B:
0: [ 112    2  -10 -143  108  118  -48   49  -66   95 -105 -205   25  179
    8 -104   21 -143   30  134  -15  274 -274   75  171  -60 -126   93
  -24   87 -121]
1: [ -61 -106   24   -6  -25  -28 -251  -55  -11   83 -146   54  103  -80
  126   29  138 -153  -11   14   51   30  -85  106  -15  111  120  -87
   50 -155  -58]
2: [  99  105  167  205  186  211  -18  -51   32  -20 -251   70  -94  143
  472   38   77  -96  -89   99   94 -632  126  159 -521  363 -377  207
  120 -308   27]
3: [-195  -71 -102 -117  -57 -122 -198   22  -35  -35  -79   30   41 -180
 -105 -130  146  -25 -101  -42   89   27   59  -73  -67   74  144 -138
   22   26   20]
4: [   9 -154   43  -41   10  -52 -126    0   34  110 -161  -40  174   46
  253  -11   61 -191  -17   21   25    8  -94   29  -10  103 -109   25
   18 -107  -30]
5: [ -34 -156   45  -35   46  -92  -39   35   90   13 -144  -32  183   50
  309  -65   61 -123  -92    1   28 -192   40  -58 -181  156 -240   69
   30  -98   39]
6: [-120  151  -13    5 -135  -96   36    9    0  -95  -78   22   10 -158
   38 -133  -12    5 -135  -15  113 -233   99 -234 -255  101 -132   18
   52   77  139]
7: [ 146  214  142   31 -312 -114   79  -37  -20  -23   18  -23   73  -56
   90   67 -207 -352   67    1  -18  279 -275  -58  264  -80   47 -101
   16   92  -17]
8: [ -91  397   34    8 -185   25  -56  -73 -102 -275  139   67 -196 -220
 -353  -72    4  -77  -36   47    2  130 -133  -32   55  -89  335 -224
   53  171  -43]
9: [-150 -195 -116 -136  168   74 -307   15  -51  139 -199  -54   57  -23
  -11 -127  265   41  -67   78   82   17  -57   76  -96   94   21   31
   15  -75  -69]
10: [-109   83   91 -127  -51 -178   60   22  102 -442  289  -27   83  -34
 -178 -139   -2 -199  -94   -6 -183  163  -79  -89  135 -125  179 -254
    8  187  -70]
11: [ 220  156  104  -11  196  236  113   35  -31   -1 -116 -185  -72  309
  210  -77  -40 -153   -1  178  -21  -68 -191  106  -65   46 -382  235
   16    6  -82]
12: [-274  -83  -63 -121 -240 -279 -191  -27   40  -76   48   57  217 -319
 -167 -108   81  -64  -83  -70   19  202  -61 -211   99  -65  286 -239
   11  110   36]
13: [-292 -113  -64  -82  -79 -160 -268  -44   29  -76  -12   89  138 -263
 -111 -100  186   -7 -104  -30   37   12   17  -89  -78   33  258 -187
   38  -12    5]
14: [  -2  350   97   79 -295  -38  -15  -92  -62 -144   67   72  -67 -211
 -132   18  -98 -183    6   25   20  115 -179  -59   92  -55  228 -174
   63   97  -10]
15: [ 161  124  154   -5  107  110  150    8   54  -75   -4 -170   76  245
  209  -60  -87 -185    1  166  -98   -2 -239   14   21  -36 -320  163
   13   48  -77]
16: [-128  384  -65   13  110  303 -266  -75 -218 -219  -20  102 -453 -166
 -422 -105  246   85  -76  114  109 -111   15  227 -219   97  374 -162
   96   -8 -110]
17: [  70  226  108  -69 -167 -100  170   13   26 -209  154 -113   72   24
  -61  -85 -170 -237   -8   50 -103  257 -244 -145  227 -167  -18  -78
   -7  235  -37]
18: [ 114  -72  147 -125  156  -46  222   79  166 -169  105 -244  255  320
  237 -138  -89 -228  -37  122 -206   95 -230  -79  119 -101 -381  134
  -32  126  -82]
19: [ -53    8 -146 -251  356  277 -176   78 -136  -15  -59 -229 -153  172
 -300 -267  245   88  -52  203   -6  210 -190  145   31  -71  -17   90
  -31  142 -183]
20: [  63  253  105   -2  -13   55   49   -9  -32 -238   69  -22 -122   41
  -49  -57  -24 -183  -37   62  -50    8  -99   60    3    0   30  -79
   42   60  -68]
21: [-196   14 -293 -226  112  155 -305   70 -227  167 -238 -106 -186 -137
 -372 -256  264  205  -92   78  217  139  -19  -12  -92   31  112   26
   -8  130  -22]
22: [  34  338   -7   17  110  259  -38   -1 -154 -125 -105  -19 -336   29
 -129 -113   83    0  -72  116  103 -179    2  113 -229  118  -36   48
   68   21  -35]
23: [ 209  134   98   71  123  261  -22  -28  -76  180 -256 -102  -65  203
  290   24  -11 -155   41  172   69 -105 -205  164 -109  126 -298  235
   51 -123  -65]
24: [ 136   65  -37 -155  225  241  -35   70 -121   88 -136 -237  -96  247
  -36 -144   68  -77   17  179    6  199 -248  135   93  -32 -191  165
  -23   88 -140]
25: [-204   19 -124 -135 -165 -154 -172   25  -76  -47  -42   21    7 -256
 -226 -141   96  -24  -93  -59  102  144   13 -144   18    0  222 -182
   11  126   39]
26: [-113 -144  -58  -48  204  146 -278  -37  -29  172 -228  -44   68   23
  101  -88  239   45  -48  132   75  -98  -97  107 -173  118  -71  118
   39 -136  -71]
27: [  12  311   20   47  -20  208 -109  -76 -132  -14  -77  -11 -183  -66
 -132  -46   47  -22    2  139   76    6 -178   74  -60    7   86   14
   63   30  -59]
28: [-171  -39 -201 -178  -35    9 -229   28 -130  203 -187 -111   46 -156
 -215 -192  134   97  -48   67  148  229 -137 -128   36  -48   62   32
  -16  145    3]
29: [  -6  227  -20   -2 -211  -80  133   35  -50   16 -136  -59   -2 -109
   69 -124 -134  -40  -86    5  144 -109    3 -283 -147   51 -248   99
   24  149  155]
30: [ -41  213  -72 -104  188  257 -165    3 -159 -126  -26  -71 -278   30
 -308 -166  184   24  -46  144   31   80 -112  172  -40   -4  148  -41
   27   78 -140]
31: [ -35  132  -19 -151 -182  -97  -51    7  -70  -98   88  -77   29 -112
 -265  -98  -40 -182   15   20  -32  449 -255  -72  322 -180  245 -192
  -17  227  -75]
32: [  95  168  152  -17  -24  -21  108    9   42 -249  111  -47   -1  102
   56  -39  -74 -264  -26   46 -111   60 -127   26   71  -23  -33  -76
   27   71  -69]
33: [ -60  -73 -162 -215  -36  -62  -94  102  -97  151 -175 -155   56  -39
  -93 -185   48  -30  -54    7  121  243  -86 -136   82  -20  -76   31
  -41  165   22]
34: [-282  -36 -135 -183 -253 -262 -165   11  -18  -53   38   -2  160 -330
 -285 -168   65  -11  -86  -63   50  295  -71 -265  141 -116  284 -222
  -12  216   45]
35: [-229 -206 -144 -173  121  -11 -269   24  -17  111 -145  -79  146  -79
  -75 -186  238   91  -89   68   63   68  -64  -56  -67   19   20   27
    0   17  -38]
36: [  96   91   98   67   35   89    2   -7   -8   27 -175  -24  -19   95
  283   -5   -5 -155  -40   65   64 -220  -29   52 -196  171 -250  123
   57 -112   10]
37: [-117  129   26   -6 -340 -285   45   -1   36 -162   24   84  101 -258
   10  -61 -103 -156 -103 -109   64  -29   59 -270  -42   29   62 -167
   35  114  131]
38: [ -90  325   62   83 -143    3  -61  -76  -63 -276   43  147 -190 -209
 -138  -32   38  -86  -89   -3   60 -168   55   -2 -179   95  219 -193
   88    7   19]
39: [ -23  -37  159  104 -164 -193   36  -53  155  -40  -62   61  273  -62
  398   38  -73 -223  -64  -21  -11 -221  -20 -147 -144  123 -183    4
   65 -104   84]
40: [ 188   95   67  -61   48  137   78   26  -36  124  -99 -225   72  219
  139  -64  -94 -176   55  170  -32  213 -344   11  162  -82 -279  188
  -14   98  -85]
41: [  83  197  -51   -8   39  122   93   84 -110   69 -278 -101 -174   74
  149 -147  -22    7 -110   57  201 -308  108 -101 -337  205 -416  235
   36   37  122]
42: [ -49   45   14 -157   74   -2   18   34   31 -170  118 -154   83   72
 -139 -178   31  -86  -42  116 -115  229 -225  -59  147 -152  -11  -31
  -20  193 -102]
43: [-230  -73   39  -26 -231 -301 -122  -52  111 -154   76  103  247 -263
    9  -45   39 -139  -88  -73  -23   38  -17 -184   12   -8  202 -227
   37   27   47]
44: [-220  -49 -136 -166 -132 -172 -184   36  -55  -44  -37    6   55 -237
 -212 -156  115  -20  -98  -59   81  158   16 -150   25   -5  216 -176
    0  124   28]
45: [-140  139  127   67 -220 -255   83  -27  122 -364  109  147   71 -199
  100  -50  -47 -162 -155  -98  -12 -282  179 -203 -221  118   29 -190
   76   17  121]
46: [ -95 -135   10 -121 -265 -315  -65   22   62    7   -2  -20  281 -154
   54  -40  -48 -240  -26  -91   -5  285 -118 -182  218  -54  105 -171
  -15   94   30]
47: [ -41  330  140  134 -255  -70    5 -104   -1 -235   75  141  -64 -216
  -18   29  -78 -174  -45   -7   18 -103  -44  -66  -79   39  173 -176
   87   17   31]
48: [  28  194  130   88 -220 -197  206   33   74 -213  -39   68   23  -68
  273  -42 -159 -208 -129  -95   67 -356  187 -218 -267  180 -253  -17
   63   12  175]
49: [-101  102 -207 -156   13   80 -143   79 -192  107 -233  -89 -178 -107
 -208 -214  123  109  -93   35  216   13   42  -89 -147   79  -35   59
   -3  131   56]
50: [ 170   -2  226  166  -60   24   21  -91   96  164 -192  -19  227  125
  560  128 -104 -279   48   96    3 -179 -200   30  -92  132 -334  183
   67 -201    1]
51: [  49 -158   30    2  200  170 -200  -32   -1  244 -284  -79  117  152
  323   -5  150  -82    5  148   54 -107 -157  160 -138  150 -236  199
   46 -203  -74]
52: [-217 -152 -223 -207  241  134 -301   55 -104  141 -220 -114  -19  -32
 -163 -240  305  189 -111  111  132   -5  -11    6 -172   78  -27   93
    0   24  -44]
53: [-168  182  134  157 -114 -120    6  -75  104 -337   27  204   -5 -201
  155  -29   42  -68 -183  -45   35 -536  242 -118 -443  228  -17 -110
  122 -113  125]
54: [  25  232  183  143 -313 -135   21  -98   36 -147   34  128   55 -169
  145   94 -131 -284   -5  -39    4  -54  -87  -66   -2   47  110 -161
   78  -32   39]
55: [-145  -24  -30  -33 -117   -9 -376 -111  -90   82  -79  101   35 -236
 -139   32  180 -115   26   18   57  249 -180  128  128    2  424 -223
   49  -79 -105]
56: [-133  227  105   75 -227 -261  163   10  105 -417   89  152  -17 -202
  102  -92  -79 -129 -208 -133   45 -437  305 -257 -355  184  -68 -159
   84   45  191]
57: [  59   86  159  157  109   85   75  -30   84  -68 -178   30   20  121
  450  -16   11  -90 -108   77   56 -561  111    3 -458  278 -423  202
   97 -197   74]
58: [  43   72   23 -188  -56  -70  114   62   15  -85  110 -220  148   91
 -117 -162 -105 -172    6   88 -118  409 -323 -147  320 -232  -66   -3
  -55  286  -80]
59: [ -13  289 -139 -105 -411 -142   29   59 -200  103 -144  -53 -104 -271
 -227 -119 -155  -86  -26  -79  227  271  -58 -289  123  -52   65  -71
  -14  282  139]
60: [ -50   -2  -26  -87   27   59 -231  -25  -79   18  -66  -21  -18  -46
 -103  -45  138 -115    0   59   14  201 -166  127   98    0  190  -98
   20  -10 -116]
61: [ 216  169   41   32 -115   18  240   77  -45  196 -293 -166   30  137
  374  -64 -214 -149  -28   53  162 -159  -56 -208 -155  124 -574  310
    7   68  149]
62: [ -38  264   -8   -7 -285 -162  161   40  -28  -89  -57  -19   -5 -164
   -1 -134 -158  -68 -109  -48  127  -88   46 -329 -125   32 -159    8
   24  197  173]
63: [-108  -82   15  -24 -102 -100 -241  -52    1   19  -66   67  116 -151
   39   11  117 -169  -18  -16   31  108  -90   49   49   57  214 -162
   41  -90  -47]
64: [  87  175  -82  -39    4  110   95   92 -121  148 -299 -143 -130   62
  132 -164  -48   22  -89   62  211 -205   43 -149 -266  152 -433  261
   16   79  128]
65: [-148  118   60   82   39  -21  -59  -18   33 -273  -61  148 -106 -114
  111  -79  134  -24 -191  -26   80 -520  286  -20 -470  273  -58  -68
  108 -131   87]
66: [-111  -82  -32  -30  -52   31 -401 -106  -87  145 -130   72   47 -179
  -63   43  198 -122   39   45   61  231 -203  181  116   34  355 -166
   47 -133 -127]
67: [  33  204  122   92 -355 -239  223    3   68  -79  -65   25  128 -130
  266  -21 -236 -202  -81  -77   86 -195   39 -328 -141   84 -256   22
   44   84  198]
68: [-128  -85   32  -41 -265 -195 -231  -96   27   69    0   54  263 -237
  -12   45   24 -201   38   -9  -13  339 -262  -58  259  -93  313 -208
   21    9  -53]
69: [  28    6  163   50 -328 -239  -19  -82   91    4   19   46  291 -129
  217  106 -143 -343   45  -37  -51  211 -242 -104  226  -50   88 -147
   31  -13   -4]
70: [  95  311  -14   10  228  382  -68    5 -190  -25 -176  -79 -364  136
  -86 -115  119   20  -42  179  117 -177  -55  208 -238  134 -126  147
   58  -20  -84]
71: [ 141  136  108  -28 -238  -86   89  -18   -2   66   -1 -131  169   15
   82    2 -199 -285   78   63  -39  367 -372 -110  320 -158  -59    3
  -18  156  -38]

[   4  -80  131  198  117 -305  -49  -47 -170   52  -98  -28  -48 -104
  -75   58  -34   37   31  272  162   91  246   77  -98 -199   59] -> 45
[  78    7   87  -41 -123  245   18   30 -112 -126  216  -79  175  139
   22   12 -163 -326  110 -167   34  -67  440  274  -73   47 -186] -> 61
[ -44 -115  -89  -37  -81 -160   70 -151  111   72 -146  104  -74   82
   58  -55   12   -8 -105  -99 -156   49 -480 -228  -64  187    7] -> 26
[ -15   33   46  -54  -36  213  -20   -9   18  -91  143  -94   60   97
   33  149 -118 -181    1  -68   63  -78  296  209  -37   54 -130] -> 41
[ 120  -22 -163   92   76   32  -72  -36  163   15 -206 -151  128  -84
   15  109  157 -116   -6  165  -65 -184 -170  136 -136  -62   50] -> 52
[ 204   44  -86   26   -7  291  -71   84   56 -107  -60 -165  253  -56
    6   63  105 -292  158   67  -26 -213  138  334 -154 -112  -20] -> 33
[ -88  -67  145 -133 -143 -294  122 -252 -266   29  116  191  -52   50
  -45 -252 -216  -75   57 -195   -3  285  -10 -211  -61   88    7] -> 50
[-160  146 -100  -70   63   -2 -112  -42  -12  109  145  -46   14  -64
   -9   75 -106   33    8   61   -5  -47  144   53   65  -32  -76] -> 70
[ -34 -189  -30  335  -51  -62  -71  471   54  151 -335  226 -235  104
   98   77  144  243    6  146 -156  -38 -347 -120   41   23 -140] -> 10
[  69 -107  -82   40  -51   -9   24  -39  128    2 -201   10   14   47
   53   17   91  -91  -38  -13 -114  -57 -332  -44 -116   86    7] -> 12
[  94 -192   72  176  -49 -205   44   -3  -65    7 -207   72  -27   50
   10  -48   33  -65   15   57  -27   58 -132  -43 -138    2   10] -> 5
[ -18  -51  -97 -156 -149  -86   87 -185   26   33  -60  129   13   50
   31 -183  -16 -114    2 -197 -179   85 -430 -208  -82  172   21] -> 68
[  30   98   40  -99  -27  318  -35  -17    1 -132  196 -151  137   55
   15  138 -111 -262   70  -61   91 -106  412  304  -55   -6 -112] -> 64
[  34 -138   19   77  -30 -203   41  -86   -5   34 -189   69  -54   16
    6  -35   37  -17  -21   45  -44   61 -255 -103 -110   29   50] -> 43
[-141 -157  161   61  -50 -320   80 -108 -122   61  -18  163 -206  125
   10  -11 -159   80 -102  -37   48  212  -35 -202  -17  121  -50] -> 57
[ 104  -44  -79   37   25   -6  -26  -52   98  -11 -212  -55   53  -71
    3   42  142  -93   27  121  -33  -74 -211   47 -141  -59   83] -> 35
[ -40   33   86  -41   20 -175  -12 -158 -203   24   86    1   34  -90
  -76  -70 -119  -73   90   61   99  120  234   32  -64 -113   40] -> 36
[  70   86  -68   27  -11  118 -107  157 -100   30  -23  -13  140 -116
  -30  -62   58 -104  228   95  -40  -76  123  170  -57 -177  -21] -> 0
[ 151  -39   28   12  -69   52   13   -7  -69  -75 -113    2  110  -45
  -22  -81   67 -199  161   21   -8    0  -14   98 -160  -89   52] -> 46
[ -86  -33   59  112  -81  -20  -50  269 -147   83  -23  183 -114   53
   21  -42  -51   90  121   17  -42   71   53  -44   47  -29 -127] -> 15
[-105   74   77 -121   13 -245    5 -265 -242   53  164   29   15 -101
  -88 -132 -181  -62   82    9   94  178  227  -35  -36  -84   53] -> 54
[ -54   99    9 -162 -119   79   -4  -28 -175    5  189   75   78    7
  -16 -146 -140 -146  165 -145  -32   77  160   25  -10    1  -72] -> 7
[ -51  -27  -13  101 -122  167  -62  360  -28   53  -15  152  -74  124
   79   23  -13   33  106  -49 -117  -51   -9   28   63   49 -209] -> 17
[ -23   56 -168   85    6  224 -145  329  164   83 -175   28  -46  -36
   77  136  163   91   73  140 -124 -172 -215   58   38  -53  -69] -> 19
[   4  -52  152  -16  -93   59   50  -52 -111  -86  142    0   30  138
   17   32 -174 -191   28 -123   71   47  298  116  -64   69 -123] -> 67
[  -6   -1  -57   15 -146  148  -34  220  -59   39   47  111   47  102
   54  -85  -44  -82  132 -125 -152  -52    2   37   11   60 -177] -> 40
[ -42    5   39  156   24 -129 -106  199 -195  111  -55   97  -44  -88
  -43  -36  -13   96  165  191   27   56  168   39    2 -188  -36] -> 32
[ -55   31 -176 -200  -35 -202   37 -349   41   99  -24   30   70  -74
  -16 -165  -15  -84  -27  -94 -150   57 -408 -194  -92   91   97] -> 55
[  79  -42  -84  190 -106  260 -111  476   17   41 -134   88   33   87
   81   24  106  -31  174   21 -168 -166  -37  139   11  -24 -194] -> 58
[  -9  -20   51   20   10   38  -10  -59   20  -41   28  -63    0   50
   18  131  -71 -100  -33   30   74  -23  162  121  -55   17  -56] -> 6
